Below is a small trained network, with its code and all its weights. Each question gives an input and a class and asks what happens when units are switched off, that is, made to give their printed mean instead of their output.

import numpy as np


def w(rows, s, z=0):
    codes = np.array(rows[::2]) - 128.0
    scale = np.full(codes.shape[1], s)
    scale[-1] = z or s
    return codes * scale


def norm(h):
    return h / np.sqrt((h * h).mean(-1, keepdims=True) + 1e-5)


def f(y):
    return np.maximum(y, 0)


def log_softmax(a):
    a = a - a.max(-1, keepdims=True)
    return a - np.log(np.exp(a).sum(-1, keepdims=True))


def net(x, mask):
    res = np.array(x, float).reshape(1, 6) / 4 @ E
    u = 0
    for l in range(2):
        y = f(norm(res) @ A[l][:, :-1].T + A[l][:, -1])
        res = res + np.where(mask[u : u + 15], y, B[l][:, -1]) @ B[l][:, :-1]
        u += 15
    return log_softmax(norm(res)[-1] @ U[:, :-1].T + U[:, -1])


A, B = {}, {}
E = w([
[213,130,104,127],'x0',
[121,119,104,220],'x1',
[128,129,127,127],'x2',
[105,7,100,134],'x3',
[87,149,1,74],'x4',
[127,127,127,127],'x5',
],0.0062)
A[0] = w([
[101,177,181,145,135],'0.n0',
[76,134,196,23,60],'0.n1',
[224,100,109,169,90],'0.n2',
[120,200,108,213,79],'0.n3',
[90,156,44,168,60],'0.n4',
[173,147,149,36,87],'0.n5',
[122,123,102,250,3],'0.n6',
[56,129,188,64,98],'0.n7',
[197,170,101,130,116],'0.n8',
[133,126,147,85,45],'0.n9',
[2,157,137,216,58],'0.n10',
[119,159,106,209,32],'0.n11',
[63,168,92,251,30],'0.n12',
[90,204,94,127,84],'0.n13',
[122,60,112,148,15],'0.n14',
],0.009,0.003)
B[0] = w([
[86,192,148,161,226],'0.n0',
[248,90,95,92,228],'0.n1',
[144,123,77,207,212],'0.n2',
[179,169,151,61,220],'0.n3',
[80,116,83,67,232],'0.n4',
[231,92,103,95,217],'0.n5',
[245,79,151,68,204],'0.n6',
[179,122,77,190,222],'0.n7',
[121,139,75,182,206],'0.n8',
[163,108,135,105,144],'0.n9',
[151,137,58,241,252],'0.n10',
[210,114,135,78,178],'0.n11',
[254,78,113,55,235],'0.n12',
[51,140,155,125,223],'0.n13',
[56,83,106,128,183],'0.n14',
],0.017,0.0033)
A[1] = w([
[88,115,149,104,163],'1.n0',
[95,130,143,125,155],'1.n1',
[149,66,98,154,84],'1.n2',
[88,71,162,120,162],'1.n3',
[127,131,75,123,202],'1.n4',
[127,110,251,180,15],'1.n5',
[158,125,172,78,2],'1.n6',
[128,124,75,194,26],'1.n7',
[135,145,121,97,195],'1.n8',
[158,244,161,96,80],'1.n9',
[172,127,137,173,137],'1.n10',
[175,137,104,135,33],'1.n11',
[84,66,151,126,22],'1.n12',
[184,119,150,169,118],'1.n13',
[162,118,209,150,97],'1.n14',
],0.013,0.0012)
B[1] = w([
[126,147,111,168,133],'1.n0',
[122,135,117,159,130],'1.n1',
[165,180,215,147,254],'1.n2',
[140,144,203,152,144],'1.n3',
[47,120,137,148,229],'1.n4',
[50,116,37,33,148],'1.n5',
[145,94,100,131,156],'1.n6',
[177,211,159,61,209],'1.n7',
[72,81,126,157,172],'1.n8',
[146,67,253,127,205],'1.n9',
[52,142,98,115,226],'1.n10',
[106,151,136,203,238],'1.n11',
[139,126,222,116,147],'1.n12',
[47,119,72,105,237],'1.n13',
[106,99,46,75,168],'1.n14',
],0.018,0.0063)
U = w([
[222,46,96,107,84],'0',
[124,124,138,130,254],'1',
[42,106,90,57,72],'2',
[137,127,146,138,218],'3',
[136,102,247,131,60],'4',
[141,205,109,179,35],'5',
],0.014,0.0084)

Each question gives the input, the list of numbers given to net, and the class t.
The units are the neurons (one row each of A and B). Each row of codes is followed by its name. A weight is (code - 128) times the scale printed after its matrix; where a second scale follows, it is the last column's (A, B and U).
mask holds one flag per neuron, layer by layer. A switched-off neuron (its flag False) gives its mean, the last column of its row in B, instead of its output. The means were averaged over made-up inputs and are rounded, as every weight is.
A unit's drop is (log p(t) with every unit on - log p(t) with that unit switched off) / (log p(t) with every unit on - log p(t) with every unit switched off).
The circuit of an input: a set's keep is (log p(t) with only the set's units on - log p(t) with every unit switched off) / (log p(t) with every unit on - log p(t) with every unit switched off). Starting from the 12 units with the biggest drops (on a tie, the unit counted first), units are removed one at a time, each time the one whose removal leaves the highest keep (on an exact tie, the one counted first), for as long as the keep stays at least 0.8.
circuit, biggest first: the units of the circuit, biggest drop first
k most important neurons: the k neurons with the biggest drops, biggest first
top k neurons in layer l: the k neurons of layer l with the biggest drops, biggest first
input [-5,-6,-1,6,-7,2], class 2: most important neuron => (0.n4)
input [-6,5,0,4,5,4], class 5: 2 most important neurons => (0.n10; 1.n9)
input [-3,4,1,-8,-1,1], class 4: 2 most important neurons => (1.n9; 0.n3)
input [-4,7,2,2,-8,3], class 2: circuit, biggest first => (1.n5; 1.n14)
input [6,-3,-6,8,7,3], class 4: 2 most important neurons => (1.n13; 0.n3)
input [-4,0,2,-7,6,-4], class 4: circuit, biggest first => (1.n9; 0.n3)
input [-8,3,-1,5,-2,2], class 5: circuit, biggest first => (0.n10; 1.n7)
input [-7,-6,5,-2,0,-3], class 5: 2 most important neurons => (0.n7; 0.n12)
input [-6,-4,1,8,7,-6], class 4: circuit, biggest first => (1.n13; 1.n10; 1.n2)
input [5,1,-1,-8,0,-1], class 4: 2 most important neurons => (1.n9; 0.n10)
input [-7,-6,-5,8,-8,-2], class 2: 3 most important neurons => (0.n4; 1.n5; 1.n14)
input [-8,-8,1,1,5,4], class 0: 2 most important neurons => (0.n1; 0.n10)
input [7,-8,-1,-8,-1,5], class 0: top 3 neurons in layer 0 => (0.n5; 0.n10; 0.n1)
input [-8,-6,-3,1,-1,-2], class 5: circuit, biggest first => (0.n7)
input [-4,-4,-4,-7,0,-6], class 4: 2 most important neurons => (1.n9; 0.n10)
input [-8,8,-5,6,4,0], class 0: top 2 neurons in layer 0 => (0.n12; 0.n6)
input [-6,5,1,-1,-4,4], class 5: 2 most important neurons => (0.n10; 0.n0)
input [4,1,-7,7,-7,5], class 2: 2 most important neurons => (1.n5; 0.n4)
input [-2,5,-5,4,-2,4], class 0: top 2 neurons in layer 0 => (0.n6; 0.n12)
input [-8,7,-7,5,-7,3], class 5: circuit, biggest first => (0.n10)
input [7,-5,0,5,-3,1], class 5: top 2 neurons in layer 1 => (1.n9; 1.n2)
input [-4,-4,4,0,-6,5], class 2: top 3 neurons in layer 1 => (1.n13; 1.n14; 1.n10)
input [6,-4,1,1,-4,-2], class 5: top 2 neurons in layer 0 => (0.n2; 0.n5)
